Read these off the grid that follows. Counting starts at 0.
1) What is the entry in the bottom-right corner?
2) What is the entry at row 2, column 0?
3) What is the entry just left of 58?
4) What is the entry directly above 8?
5) What is the entry in row 0 and column 0?
6) What is the minimum?
7) What is the top entry of the column that holds the smallest entry?
8) What is the entry at row 1, column 0?
[[-48  59  -2   6]
 [-19  17  17  16]
 [-45  60 -16  -4]
 [ -8  20 -33 -23]
 [  7  -4 -10  -8]
 [  1   1  -9  -7]
 [ 10  -9  -7  -8]
 [-10   6  23  18]
 [-47  55   8  14]
 [  3   1  -9  -7]
 [ 21  -6 -66 -51]
 [-11   6  23  19]
 [ 13 -17   3   0]
 [-47  58  -1   7]]
1) 7
2) -45
3) -47
4) 23
5) -48
6) -66
7) -2
8) -19

grid = [[578, 504, 666, 155, 511, 53, 719, 514, 123, 815, 612, 365, 516, 575, 819], [538, 246, 307, 186, 221, 139, 563, 306, 543, 574, 402, 298, 301, 457, 566], [389, 681, 590, 721, 663, 755, 406, 599, 416, 405, 538, 599, 592, 457, 403], [198, 699, 243, 532, 100, 308, 514, 303, 688, 552, 508, 202, 220, 187, 540], [239, 706, 284, 568, 156, 364, 513, 342, 708, 541, 521, 256, 270, 232, 534], [537, 239, 299, 183, 216, 139, 562, 301, 547, 572, 397, 295, 295, 454, 563], [774, 94, 635, 399, 846, 707, 336, 607, 296, 262, 340, 780, 709, 769, 271], [180, 786, 277, 592, 119, 340, 528, 334, 707, 571, 548, 215, 246, 183, 563], [394, 674, 589, 708, 656, 739, 412, 596, 414, 412, 537, 593, 589, 460, 410], [448, 443, 450, 435, 448, 434, 450, 446, 433, 453, 447, 443, 446, 448, 452], [344, 417, 224, 856, 410, 976, 155, 411, 914, 31, 285, 599, 413, 346, 32], [392, 691, 602, 718, 669, 748, 412, 606, 406, 414, 546, 600, 599, 462, 413], [536, 264, 329, 207, 252, 169, 555, 325, 528, 565, 410, 318, 322, 463, 557]]
The entry just left of 202: 508
Find the entry just left of the smallest entry.
Answer: 914
The entry just right of 224 is 856
The smallest entry -> 31
The entry just right of the largest entry: 155
Find the entry just left of 221.
Answer: 186
The entry just left of 607: 336
The entry just left of 284 is 706
The second smallest entry -> 32
Find the entry just left of the largest entry.
Answer: 410
The entry just left of 100: 532
The 4th entry in reading order: 155
Find the entry just left of 365.
Answer: 612
Find the entry just right of 342.
Answer: 708
Find the entry just right of 303.
Answer: 688
The entry just left of 336 is 707
The entry at the centre: 607
The 1st entry in reading order: 578
The entry just right of the centre entry is 296

array([[-20,  32,  18, -29],
       [  7, -20, -65,   9]])
Indices start at 0.
The entry in row 1 and column 0 is 7
The bottom-right entry is 9
The entry directly below the largest entry: -20
Find the entry in row 0 and column 1.
A: 32
Find the entry directly above 9.
A: -29
The entry in the top-left corner -> -20
